Below are the code and all the weights of a small trained network. Each question names an input and a target symbol and asks about switching units off, where a switched-off unit gives its printed mean instead of its output.

import numpy as np


def w(rows, s, z=0):
    codes = np.array(rows[::2]) - 128.0
    scale = np.full(codes.shape[1], s)
    scale[-1] = z or s
    return codes * scale


def norm(h):
    return h / np.sqrt((h * h).mean(-1, keepdims=True) + 1e-5)


def softmax(a):
    e = np.exp(a - a.max(-1, keepdims=True))
    return e / e.sum(-1, keepdims=True)


def log_softmax(a):
    a = a - a.max(-1, keepdims=True)
    return a - np.log(np.exp(a).sum(-1, keepdims=True))


def net(x, mask):
    ids = ['βδεζηθξσψω'.index(c) for c in x.split()]
    T = len(ids)
    res = E[ids] + P[:T]
    u = 0
    for l in range(3):
        r = norm(res)
        for j in range(2):
            rows = slice(4 * j, 4 * j + 4)
            q, k, v = (r @ M[l][rows].T for M in (Q, K, V))
            z = softmax(np.where(np.tri(T) > 0, q @ k.T / 4**0.5, -1e9)) @ v
            o = O[l][rows]
            res = res + np.where(mask[u + j], z, o[:, -1]) @ o[:, :-1]
        u += 2
    return log_softmax(norm(res)[-1] @ U[:, :-1].T + U[:, -1])


Q, K, V, O = {}, {}, {}, {}
E = w([
[29,141,139,161,82],'β',
[77,73,169,122,124],'δ',
[88,180,111,150,94],'ε',
[196,81,131,122,132],'ζ',
[70,52,161,121,139],'η',
[136,57,172,115,127],'θ',
[186,6,129,128,171],'ξ',
[103,131,168,137,99],'σ',
[125,140,34,175,157],'ψ',
[78,111,64,81,93],'ω',
],0.014)
P = w([
[156,107,124,96,62],'0',
[88,114,159,181,145],'1',
[128,146,133,107,149],'2',
[176,95,142,131,39],'3',
[79,89,122,166,157],'4',
[141,131,146,91,166],'5',
[183,57,153,157,5],'6',
[90,56,132,148,169],'7',
[130,158,135,95,170],'8',
],0.014)
Q[0] = w([
[101,78,150,153,201],'L0H1',
[171,95,22,64,74],'L0H1',
[158,125,166,69,43],'L0H1',
[191,126,97,150,69],'L0H1',
[55,5,35,242,17],'L0H2',
[102,140,147,109,249],'L0H2',
[185,94,162,224,108],'L0H2',
[110,52,139,127,71],'L0H2',
],0.022)
K[0] = w([
[142,101,116,83,195],'L0H1',
[122,48,75,162,60],'L0H1',
[156,127,175,147,62],'L0H1',
[160,119,102,165,90],'L0H1',
[138,41,99,215,6],'L0H2',
[119,97,127,83,222],'L0H2',
[187,114,119,98,60],'L0H2',
[137,97,154,150,86],'L0H2',
],0.026)
V[0] = w([
[102,116,158,182,238],'L0H1',
[89,60,57,43,70],'L0H1',
[141,135,199,153,76],'L0H1',
[121,149,96,104,211],'L0H1',
[108,136,36,119,196],'L0H2',
[85,131,187,239,223],'L0H2',
[79,119,121,1,133],'L0H2',
[65,39,32,140,139],'L0H2',
],0.019)
O[0] = w([
[44,146,125,111,252,103],'L0H1',
[143,34,81,58,21,206],'L0H1',
[110,197,185,130,95,165],'L0H1',
[147,102,45,107,202,68],'L0H1',
[205,87,210,101,173,9],'L0H2',
[66,219,208,70,225,24],'L0H2',
[178,103,94,32,65,140],'L0H2',
[107,14,200,93,124,159],'L0H2',
],0.016,0.013)
Q[1] = w([
[152,177,96,126,186],'L1H1',
[149,130,190,124,208],'L1H1',
[148,136,86,125,95],'L1H1',
[77,85,198,243,64],'L1H1',
[64,142,51,75,110],'L1H2',
[2,43,25,137,98],'L1H2',
[231,184,74,153,178],'L1H2',
[132,104,147,149,125],'L1H2',
],0.018)
K[1] = w([
[143,167,191,133,50],'L1H1',
[166,173,196,97,136],'L1H1',
[153,106,123,188,119],'L1H1',
[69,164,100,126,223],'L1H1',
[97,101,79,55,180],'L1H2',
[111,56,4,118,204],'L1H2',
[132,198,148,171,148],'L1H2',
[142,106,113,142,116],'L1H2',
],0.021)
V[1] = w([
[128,117,73,124,213],'L1H1',
[36,64,91,192,174],'L1H1',
[36,155,100,47,178],'L1H1',
[167,11,84,112,79],'L1H1',
[114,114,89,122,69],'L1H2',
[73,201,176,172,166],'L1H2',
[81,102,153,81,84],'L1H2',
[188,205,229,177,53],'L1H2',
],0.011)
O[1] = w([
[147,133,129,96,55,86],'L1H1',
[131,254,122,20,125,193],'L1H1',
[176,229,180,178,59,85],'L1H1',
[201,103,125,58,208,254],'L1H1',
[122,170,214,138,160,207],'L1H2',
[216,120,70,132,118,39],'L1H2',
[151,144,176,81,97,170],'L1H2',
[173,233,34,57,153,40],'L1H2',
],0.01,0.0099)
Q[2] = w([
[196,141,98,188,128],'L2H1',
[233,127,208,112,156],'L2H1',
[159,148,160,252,131],'L2H1',
[151,49,126,205,160],'L2H1',
[151,191,213,189,54],'L2H2',
[112,212,78,157,227],'L2H2',
[127,70,190,133,235],'L2H2',
[196,193,136,24,157],'L2H2',
],0.024)
K[2] = w([
[188,178,116,196,141],'L2H1',
[202,198,211,96,168],'L2H1',
[142,121,166,252,146],'L2H1',
[119,108,161,185,203],'L2H1',
[167,177,207,180,40],'L2H2',
[102,228,126,125,228],'L2H2',
[89,68,186,101,208],'L2H2',
[237,164,139,49,126],'L2H2',
],0.023)
V[2] = w([
[142,191,126,116,171],'L2H1',
[37,152,203,173,114],'L2H1',
[148,181,191,171,65],'L2H1',
[171,101,179,196,19],'L2H1',
[213,189,128,190,33],'L2H2',
[132,56,239,55,217],'L2H2',
[134,251,91,77,176],'L2H2',
[205,117,224,125,122],'L2H2',
],0.013)
O[2] = w([
[55,101,138,155,130,12],'L2H1',
[113,164,115,75,211,123],'L2H1',
[118,75,64,149,176,90],'L2H1',
[189,77,31,120,160,213],'L2H1',
[58,36,180,57,128,138],'L2H2',
[128,151,3,201,105,61],'L2H2',
[166,10,161,171,130,2],'L2H2',
[43,84,51,115,103,81],'L2H2',
],0.013,0.008)
U = w([
[57,135,227,180,104,253],'β',
[97,179,99,62,139,14],'δ',
[202,113,231,167,157,90],'ε',
[152,53,90,126,43,246],'ζ',
[74,89,124,49,179,1],'η',
[159,213,80,169,92,5],'θ',
[51,51,84,254,162,104],'ξ',
[211,161,142,83,164,58],'σ',
[143,64,199,114,201,140],'ψ',
[114,132,215,58,137,101],'ω',
],0.008,0.003)

Each question gives the input, a string of symbols that net reads in full, and the target symbol t.
The units are the heads (4 rows each of Q, K, V and O). Each row of codes is followed by its name. A weight is (code - 128) times the scale printed after its matrix; where a second scale follows, it is the last column's (O and U).
mask holds one flag per head, layer by layer. A switched-off head (its flag False) gives its mean, the last column of its rows in O, instead of its output. The means were averaged over made-up inputs and are rounded, as every weight is.
A unit's drop is (log p(t) with every unit on - log p(t) with that unit switched off) / (log p(t) with every unit on - log p(t) with every unit switched off).
The circuit of an input: a set's keep is (log p(t) with only the set's units on - log p(t) with every unit switched off) / (log p(t) with every unit on - log p(t) with every unit switched off). Starting from all 6 units, units are removed one at a time, each time the one whose removal leaves the highest keep (on an exact tie, the one counted first), for as long as the keep stays at least 0.8.
circuit, biggest first: the units of the circuit, biggest drop first
most important unit: the unit with the biggest drop
which heads matter: for each layer, one digit per head in row order, 1 if its drop is at least 0.15 and else 0, layers parted by /
input β ζ θ δ ψ η σ θ, target β: circuit, biggest first : [L0H2; L2H2]
input ζ σ ξ σ ψ, target ξ: circuit, biggest first : [L0H1; L1H2]
input δ σ β, target β: which heads matter : 01 / 10 / 01
input θ σ σ ε ζ, target β: most important unit : L0H1
input ω σ θ ξ δ, target θ: which heads matter : 01 / 00 / 01
input ε β ψ δ ω σ ψ, target β: circuit, biggest first : [L0H1; L0H2; L2H1]
input δ β η σ σ θ, target θ: circuit, biggest first : [L2H2; L0H1]
input δ θ ψ ψ, target β: circuit, biggest first : [L0H1; L2H1; L0H2]
input δ ψ δ ψ δ, target ξ: which heads matter : 01 / 01 / 01
input ω σ ω θ σ ζ σ ξ, target β: circuit, biggest first : [L0H2; L2H1; L2H2; L0H1]
input η θ σ ψ σ, target ξ: circuit, biggest first : [L0H2; L2H2]
input δ β ψ ξ ψ ξ θ ξ, target θ: circuit, biggest first : [L2H2; L0H1; L2H1]
input ψ ζ θ ε θ, target ω: circuit, biggest first : [L2H2; L0H1; L1H1; L0H2]
input δ σ ω δ ζ ψ ψ σ, target ξ: which heads matter : 10 / 00 / 00
input ζ σ δ, target δ: which heads matter : 11 / 00 / 11
input ψ β β θ ξ ω, target ω: circuit, biggest first : [L0H2]
input σ ω σ ε ε, target β: which heads matter : 10 / 00 / 01
input δ σ δ σ ε, target β: which heads matter : 11 / 00 / 01
input σ θ ψ θ η, target ξ: which heads matter : 10 / 00 / 00
input σ ε ω ξ δ δ, target δ: which heads matter : 10 / 00 / 11
input σ δ ω ψ ω σ β η, target β: which heads matter : 10 / 10 / 00
input β ξ β σ δ, target β: which heads matter : 11 / 10 / 01
input δ σ η δ η θ, target θ: which heads matter : 11 / 00 / 11
input β β ε, target ε: most important unit : L1H2
input η ψ σ, target σ: circuit, biggest first : [L0H2; L2H2; L1H2; L2H1]
input ψ δ ω θ δ β ψ ξ, target ξ: which heads matter : 01 / 01 / 01
input σ ζ ψ β ζ, target ξ: which heads matter : 10 / 00 / 00
input η β ζ σ ε σ ψ ξ, target ξ: which heads matter : 01 / 00 / 00
input σ σ σ δ δ ζ δ ζ ε, target ε: circuit, biggest first : [L0H1; L2H2]
